Here is a tiny trained network, its code and every weight. The questions are about switching its units off for an input and a class, where a switched-off unit gives its printed mean instead of its output.

import numpy as np


def w(rows, s, z=0):
    codes = np.array(rows[::2]) - 128.0
    scale = np.full(codes.shape[1], s)
    scale[-1] = z or s
    return codes * scale


def norm(h):
    return h / np.sqrt((h * h).mean(-1, keepdims=True) + 1e-5)


def f(y):
    return y / 2 * (1 + np.tanh(0.7978845608 * (y + 0.044715 * y**3)))


def log_softmax(a):
    a = a - a.max(-1, keepdims=True)
    return a - np.log(np.exp(a).sum(-1, keepdims=True))


def net(x, mask):
    res = np.array(x, float).reshape(1, 2) / 4 @ E
    u = 0
    for l in range(2):
        y = f(norm(res) @ A[l][:, :-1].T + A[l][:, -1])
        res = res + np.where(mask[u : u + 11], y, B[l][:, -1]) @ B[l][:, :-1]
        u += 11
    return log_softmax(norm(res)[-1] @ U[:, :-1].T + U[:, -1])


A, B = {}, {}
E = w([
[94,144,141,13,151,168,62],'x0',
[36,75,137,193,142,146,93],'x1',
],0.011)
A[0] = w([
[115,98,121,186,81,104,161,168],'0.n0',
[142,82,161,119,130,124,118,70],'0.n1',
[173,189,154,163,150,107,86,110],'0.n2',
[121,132,204,63,137,155,105,73],'0.n3',
[135,136,175,101,163,145,93,75],'0.n4',
[163,184,124,118,111,73,230,173],'0.n5',
[81,58,172,198,137,175,75,135],'0.n6',
[61,196,97,69,130,170,114,179],'0.n7',
[106,64,132,187,158,88,254,49],'0.n8',
[125,111,72,134,85,57,151,4],'0.n9',
[68,158,144,101,131,168,83,46],'0.n10',
],0.0082,0.0037)
B[0] = w([
[64,116,78,115,118,115,109,210],'0.n0',
[174,96,91,39,45,97,192,116],'0.n1',
[86,98,106,68,166,56,107,139],'0.n2',
[162,122,47,104,62,186,101,165],'0.n3',
[144,125,78,168,104,150,65,138],'0.n4',
[154,70,123,115,204,104,208,254],'0.n5',
[131,109,238,231,247,117,130,226],'0.n6',
[105,140,73,172,71,79,64,192],'0.n7',
[148,76,77,151,11,173,99,221],'0.n8',
[255,93,119,158,72,205,112,136],'0.n9',
[215,136,107,143,81,107,182,159],'0.n10',
],0.0064,0.0072)
A[1] = w([
[123,117,145,169,130,150,239,191],'1.n0',
[130,176,106,69,226,115,77,143],'1.n1',
[120,77,89,224,69,103,162,82],'1.n2',
[6,140,177,175,166,188,98,80],'1.n3',
[84,187,253,122,131,167,149,30],'1.n4',
[79,85,241,188,237,122,81,159],'1.n5',
[151,162,115,49,55,205,38,2],'1.n6',
[192,184,116,82,193,49,124,146],'1.n7',
[143,192,140,2,115,156,128,81],'1.n8',
[202,200,159,115,225,172,176,147],'1.n9',
[60,189,157,218,242,124,104,112],'1.n10',
],0.0086,0.0023)
B[1] = w([
[218,132,112,52,166,88,103,218],'1.n0',
[179,132,60,181,96,85,129,172],'1.n1',
[102,141,61,166,77,149,140,241],'1.n2',
[91,156,153,107,67,195,149,218],'1.n3',
[157,58,70,128,75,94,129,128],'1.n4',
[76,53,254,198,97,148,186,254],'1.n5',
[110,193,78,95,143,206,91,201],'1.n6',
[120,69,168,146,181,103,125,202],'1.n7',
[107,59,125,251,54,123,179,190],'1.n8',
[112,105,161,77,159,109,214,179],'1.n9',
[61,108,192,181,85,143,121,217],'1.n10',
],0.0089,0.0075)
U = w([
[21,52,217,216,64,183,155,235],'0',
[201,37,1,161,59,109,226,135],'1',
[112,187,221,41,193,102,96,3],'2',
[81,223,173,66,243,52,33,3],'3',
[90,220,26,12,56,251,33,205],'4',
[81,229,190,57,223,107,108,3],'5',
[209,61,135,39,182,50,231,245],'6',
],0.0086,0.0045)

Each question gives the input, the list of numbers given to net, and the class t.
The units are the neurons (one row each of A and B). Each row of codes is followed by its name. A weight is (code - 128) times the scale printed after its matrix; where a second scale follows, it is the last column's (A, B and U).
mask holds one flag per neuron, layer by layer. A switched-off neuron (its flag False) gives its mean, the last column of its row in B, instead of its output. The means were averaged over made-up inputs and are rounded, as every weight is.
A unit's drop is (log p(t) with every unit on - log p(t) with that unit switched off) / (log p(t) with every unit on - log p(t) with every unit switched off).
The circuit of an input: a set's keep is (log p(t) with only the set's units on - log p(t) with every unit switched off) / (log p(t) with every unit on - log p(t) with every unit switched off). Starting from the 12 units with the biggest drops (on a tie, the unit counted first), units are removed one at a time, each time the one whose removal leaves the highest keep (on an exact tie, the one counted first), for as long as the keep stays at least 0.8.
circuit, biggest first: the units of the circuit, biggest drop first
k most important neurons: the k neurons with the biggest drops, biggest first
top k neurons in layer l: the k neurons of layer l with the biggest drops, biggest first
drop of u: that unit's drop, to one decimal
input [4,-7], class 1: circuit, biggest first	(1.n8 1.n5)
input [3,-6], class 1: 3 most important neurons	(1.n8 0.n6 1.n5)
input [-8,3], class 1: 2 most important neurons	(0.n8 1.n5)
input [5,-7], class 1: top 2 neurons in layer 0	(0.n8 0.n0)
input [-3,-2], class 1: 3 most important neurons	(0.n8 0.n6 1.n2)
input [6,-3], class 4: circuit, biggest first	(1.n6)
input [5,-6], class 1: top 4 neurons in layer 1	(1.n8 1.n1 1.n3 1.n7)
input [-8,-7], class 6: top 2 neurons in layer 0	(0.n5 0.n7)
input [3,2], class 4: 4 most important neurons	(0.n3 0.n5 0.n10 0.n7)
input [5,3], class 4: top 2 neurons in layer 0	(0.n3 0.n10)
input [-3,-3], class 6: top 2 neurons in layer 0	(0.n5 0.n7)
input [-4,-4], class 6: 2 most important neurons	(0.n5 0.n7)
input [8,5], class 4: drop of 0.n5	0.2
input [-6,-6], class 6: top 2 neurons in layer 0	(0.n5 0.n7)
input [1,-6], class 6: most important neuron	(0.n5)
input [7,4], class 4: drop of 0.n3	0.3
input [1,-7], class 6: drop of 1.n8	-0.1
